[[118 118 134 145 138 139 111 119]
 [128 138 105 155 124 148 124 143]
 [117 147 130 131 103 131 130 125]
 [143 142 115 150 114 142 132 145]]
=>
[[118 128 117 143]
 [118 138 147 142]
 [134 105 130 115]
 [145 155 131 150]
 [138 124 103 114]
 [139 148 131 142]
 [111 124 130 132]
 [119 143 125 145]]

[[107 137 120 100 125 147 140 132 115 116 141]
 [132  98 130 141 104 130 140 143 132 142 108]
 [100 138 112 127 143 139 111 148 138 142 125]
 [109 137 122  98 124 145 142 127 113 114 145]
 [ 99 137 110 112 134 152 127 148 126 128 131]
 [154 138 133 154 126 113 121 130 131 102 121]]
=>
[[107 132 100 109  99 154]
 [137  98 138 137 137 138]
 [120 130 112 122 110 133]
 [100 141 127  98 112 154]
 [125 104 143 124 134 126]
 [147 130 139 145 152 113]
 [140 140 111 142 127 121]
 [132 143 148 127 148 130]
 [115 132 138 113 126 131]
 [116 142 142 114 128 102]
 [141 108 125 145 131 121]]

[[127 114 138 140 111 126 128 127 129 121 120 139 124 119 118 135]
 [139 120 122 116 127 136 149 146 147 148 152 125 117 116 136 125]
 [126 121 134 135 133 112 140 139 141 130 132 133 129 128 104 134]
 [129 121 110 148 143 126 134 131 132 121 123 116 127 125 109 111]
 [131 116 137 132 117 131 124 122 119 136 130 138 118 116 137 139]]
=>
[[127 139 126 129 131]
 [114 120 121 121 116]
 [138 122 134 110 137]
 [140 116 135 148 132]
 [111 127 133 143 117]
 [126 136 112 126 131]
 [128 149 140 134 124]
 [127 146 139 131 122]
 [129 147 141 132 119]
 [121 148 130 121 136]
 [120 152 132 123 130]
 [139 125 133 116 138]
 [124 117 129 127 118]
 [119 116 128 125 116]
 [118 136 104 109 137]
 [135 125 134 111 139]]

[[138 118 121 115]
 [123 146 115 151]
 [150 123 141 100]
 [135 133 111 114]]
=>
[[138 123 150 135]
 [118 146 123 133]
 [121 115 141 111]
 [115 151 100 114]]

[[137 127 133 124 134 131 127 122 120 126 133 132]
 [134 143 128 116 115 117 132 127 115 133 126 124]
 [133 134 142 119 128 129 135 120 122 124 130 136]
 [114 118 130 150 137 132 135 125 148 130 136 120]
 [135 120 132 128 140 136 123 123 126 121 132 135]]
=>
[[137 134 133 114 135]
 [127 143 134 118 120]
 [133 128 142 130 132]
 [124 116 119 150 128]
 [134 115 128 137 140]
 [131 117 129 132 136]
 [127 132 135 135 123]
 [122 127 120 125 123]
 [120 115 122 148 126]
 [126 133 124 130 121]
 [133 126 130 136 132]
 [132 124 136 120 135]]

[[131 121 138 141 132 120 135 133 123 131 138 129 128 132]
 [111 123 140 141  99 121 144 147 106 156 139 128 138 106]
 [107 139 142 147 123 139 135 149 129 154 144 109 102 107]
 [129 127 124 121 134 123 125 122 131 137 121 123 121 131]
 [117 128 135 136 125 126 133 137 125 146 135 120 119 117]]
=>
[[131 111 107 129 117]
 [121 123 139 127 128]
 [138 140 142 124 135]
 [141 141 147 121 136]
 [132  99 123 134 125]
 [120 121 139 123 126]
 [135 144 135 125 133]
 [133 147 149 122 137]
 [123 106 129 131 125]
 [131 156 154 137 146]
 [138 139 144 121 135]
 [129 128 109 123 120]
 [128 138 102 121 119]
 [132 106 107 131 117]]

[[121 136 137 149 115 117 131]
 [131 132 139 151 114 123 135]
 [120 136 117 119 117 140 127]
 [123 119 136 124 118 120 134]
 [113 119 141 120 115 116 133]
 [112 137 141 137 139 119 111]
 [109 139 116 119 114 143 125]
 [134 113 136 122 124 120 131]]
=>
[[121 131 120 123 113 112 109 134]
 [136 132 136 119 119 137 139 113]
 [137 139 117 136 141 141 116 136]
 [149 151 119 124 120 137 119 122]
 [115 114 117 118 115 139 114 124]
 [117 123 140 120 116 119 143 120]
 [131 135 127 134 133 111 125 131]]

[[130 116 130 136 115 129 111 140 126 132 135 122 116 155 129]
 [131 113 140 148 119 135 105 144 136 135 124 118 114 150 133]
 [131 116 138 146 121 134 108 141 134 134 124 119 116 146 133]]
=>
[[130 131 131]
 [116 113 116]
 [130 140 138]
 [136 148 146]
 [115 119 121]
 [129 135 134]
 [111 105 108]
 [140 144 141]
 [126 136 134]
 [132 135 134]
 [135 124 124]
 [122 118 119]
 [116 114 116]
 [155 150 146]
 [129 133 133]]

[[122 118 115 140 108 109 132 125 147]
 [131 144 157 130 148 147 110 131 136]
 [143 149 130 143 134 134 131 124 135]
 [146 124 129 135 126 108 144 139 125]
 [139 114 117 139 135 129 126 136 124]]
=>
[[122 131 143 146 139]
 [118 144 149 124 114]
 [115 157 130 129 117]
 [140 130 143 135 139]
 [108 148 134 126 135]
 [109 147 134 108 129]
 [132 110 131 144 126]
 [125 131 124 139 136]
 [147 136 135 125 124]]
